Here is a tiny trained network, its code and every weight. The questions are about switching its units off for an input and a class, where a switched-off unit gives its printed mean instead of its output.

import numpy as np


def w(rows, s, z=0):
    codes = np.array(rows[::2]) - 128.0
    scale = np.full(codes.shape[1], s)
    scale[-1] = z or s
    return codes * scale


def norm(h):
    return h / np.sqrt((h * h).mean(-1, keepdims=True) + 1e-5)


def f(y):
    return np.maximum(y, 0)


def log_softmax(a):
    a = a - a.max(-1, keepdims=True)
    return a - np.log(np.exp(a).sum(-1, keepdims=True))


def net(x, mask):
    res = np.array(x, float).reshape(1, 6) / 4 @ E
    u = 0
    for l in range(2):
        y = f(norm(res) @ A[l][:, :-1].T + A[l][:, -1])
        res = res + np.where(mask[u : u + 7], y, B[l][:, -1]) @ B[l][:, :-1]
        u += 7
    return log_softmax(norm(res)[-1] @ U[:, :-1].T + U[:, -1])


A, B = {}, {}
E = w([
[56,151,65,42,118,165,80,182],'x0',
[254,34,102,170,173,188,68,167],'x1',
[185,207,102,216,5,119,132,103],'x2',
[83,143,86,81,18,176,128,164],'x3',
[204,219,132,14,113,4,142,132],'x4',
[64,133,240,133,70,121,91,87],'x5',
],0.011)
A[0] = w([
[110,143,122,213,215,129,118,120,1],'0.n1',
[80,41,128,56,217,178,85,145,14],'0.n2',
[101,147,243,108,135,81,139,110,22],'0.n3',
[72,73,163,132,102,147,231,134,59],'0.n4',
[78,79,175,214,201,144,171,114,63],'0.n5',
[4,160,125,93,68,142,165,128,27],'0.n6',
[162,162,75,38,183,85,182,143,10],'0.n7',
],0.026,0.0073)
B[0] = w([
[156,214,146,225,188,92,55,160,176],'0.n1',
[51,45,115,91,199,156,206,254,246],'0.n2',
[147,118,218,121,118,101,183,132,205],'0.n3',
[134,61,113,100,113,136,140,24,188],'0.n4',
[141,101,124,210,174,94,82,35,222],'0.n5',
[32,166,80,155,36,138,111,92,249],'0.n6',
[206,144,44,83,177,106,108,66,229],'0.n7',
],0.025,0.017)
A[1] = w([
[140,80,144,93,89,141,116,76,102],'1.n1',
[54,205,121,58,59,161,70,162,37],'1.n2',
[156,170,251,67,116,81,138,125,61],'1.n3',
[99,87,149,94,152,162,136,194,3],'1.n4',
[210,190,86,66,128,124,124,149,65],'1.n5',
[210,89,117,199,61,225,82,179,131],'1.n6',
[72,192,135,100,87,139,114,141,119],'1.n7',
],0.029,0.0051)
B[1] = w([
[105,126,150,69,91,185,172,116,195],'1.n1',
[95,238,87,189,96,69,131,217,253],'1.n2',
[186,132,252,93,114,122,210,167,219],'1.n3',
[135,97,164,41,148,188,155,196,214],'1.n4',
[167,182,64,55,147,123,76,75,250],'1.n5',
[190,91,180,124,60,244,68,168,209],'1.n6',
[134,162,107,164,101,54,98,174,224],'1.n7',
],0.023,0.012)
U = w([
[204,185,53,21,180,104,99,104,149],'0',
[170,97,185,244,227,102,71,104,122],'1',
[174,155,245,73,105,83,209,135,161],'2',
[187,95,168,129,82,233,69,172,67],'3',
[48,214,73,127,36,77,135,159,205],'4',
[45,65,133,139,82,142,150,7,4],'5',
[52,48,108,80,221,156,173,247,176],'6',
],0.016,0.0037)

Each question gives the input, the list of numbers given to net, and the class t.
The units are the neurons (one row each of A and B). Each row of codes is followed by its name. A weight is (code - 128) times the scale printed after its matrix; where a second scale follows, it is the last column's (A, B and U).
mask holds one flag per neuron, layer by layer. A switched-off neuron (its flag False) gives its mean, the last column of its row in B, instead of its output. The means were averaged over made-up inputs and are rounded, as every weight is.
A unit's drop is (log p(t) with every unit on - log p(t) with that unit switched off) / (log p(t) with every unit on - log p(t) with every unit switched off).
The circuit of an input: a set's keep is (log p(t) with only the set's units on - log p(t) with every unit switched off) / (log p(t) with every unit on - log p(t) with every unit switched off). Starting from the 12 units with the biggest drops (on a tie, the unit counted first), units are removed one at a time, each time the one whose removal leaves the highest keep (on an exact tie, the one counted first), for as long as the keep stays at least 0.8.
circuit, biggest first: the units of the circuit, biggest drop first
unit that matters most: the unit with the biggest drop
k most important neurons: the k neurons with the biggest drops, biggest first
k most important neurons of layer l: the k neurons of layer l with the biggest drops, biggest first
drop of u: that unit's drop, to one decimal
input [-7,0,5,3,-4,0], class 1: circuit, biggest first : 0.n5
input [-7,6,7,5,3,5], class 3: circuit, biggest first : 1.n6, 0.n7
input [4,3,7,-2,-4,-4], class 3: circuit, biggest first : 0.n7, 1.n6, 0.n2
input [5,4,5,-1,-2,-6], class 3: circuit, biggest first : 1.n6, 0.n7, 0.n2
input [-7,-7,-6,-3,2,-2], class 2: 2 most important neurons : 0.n3, 1.n3
input [-5,-7,-7,-2,0,-2], class 5: 2 most important neurons : 0.n4, 0.n5
input [-3,4,-8,-6,-5,6], class 1: 2 most important neurons : 0.n5, 0.n1
input [1,1,8,-2,-4,0], class 3: 3 most important neurons : 1.n6, 0.n6, 0.n7
input [0,-3,-4,4,-6,6], class 5: 2 most important neurons : 0.n4, 0.n5
input [5,4,8,2,-4,-1], class 3: 2 most important neurons of layer 0 : 0.n6, 0.n2
input [8,-4,8,-1,8,-4], class 0: 2 most important neurons : 0.n7, 1.n5
input [-3,-5,-6,5,0,-7], class 0: 2 most important neurons : 0.n7, 0.n5
input [5,6,7,-6,-1,-8], class 3: 3 most important neurons : 1.n6, 0.n7, 0.n5
input [-2,-4,4,-3,1,6], class 2: circuit, biggest first : 0.n3
input [2,4,8,-6,1,-3], class 3: 2 most important neurons : 0.n7, 1.n6
input [-1,-5,3,-5,3,5], class 2: drop of 0.n3 : 0.9
input [2,-8,-3,-3,6,-2], class 0: drop of 0.n7 : 6.5
input [-6,8,-4,1,-7,2], class 1: drop of 0.n5 : 2.4
input [-5,6,2,7,-4,-2], class 3: drop of 0.n2 : 0.3
input [6,7,2,4,-2,1], class 6: unit that matters most : 0.n2
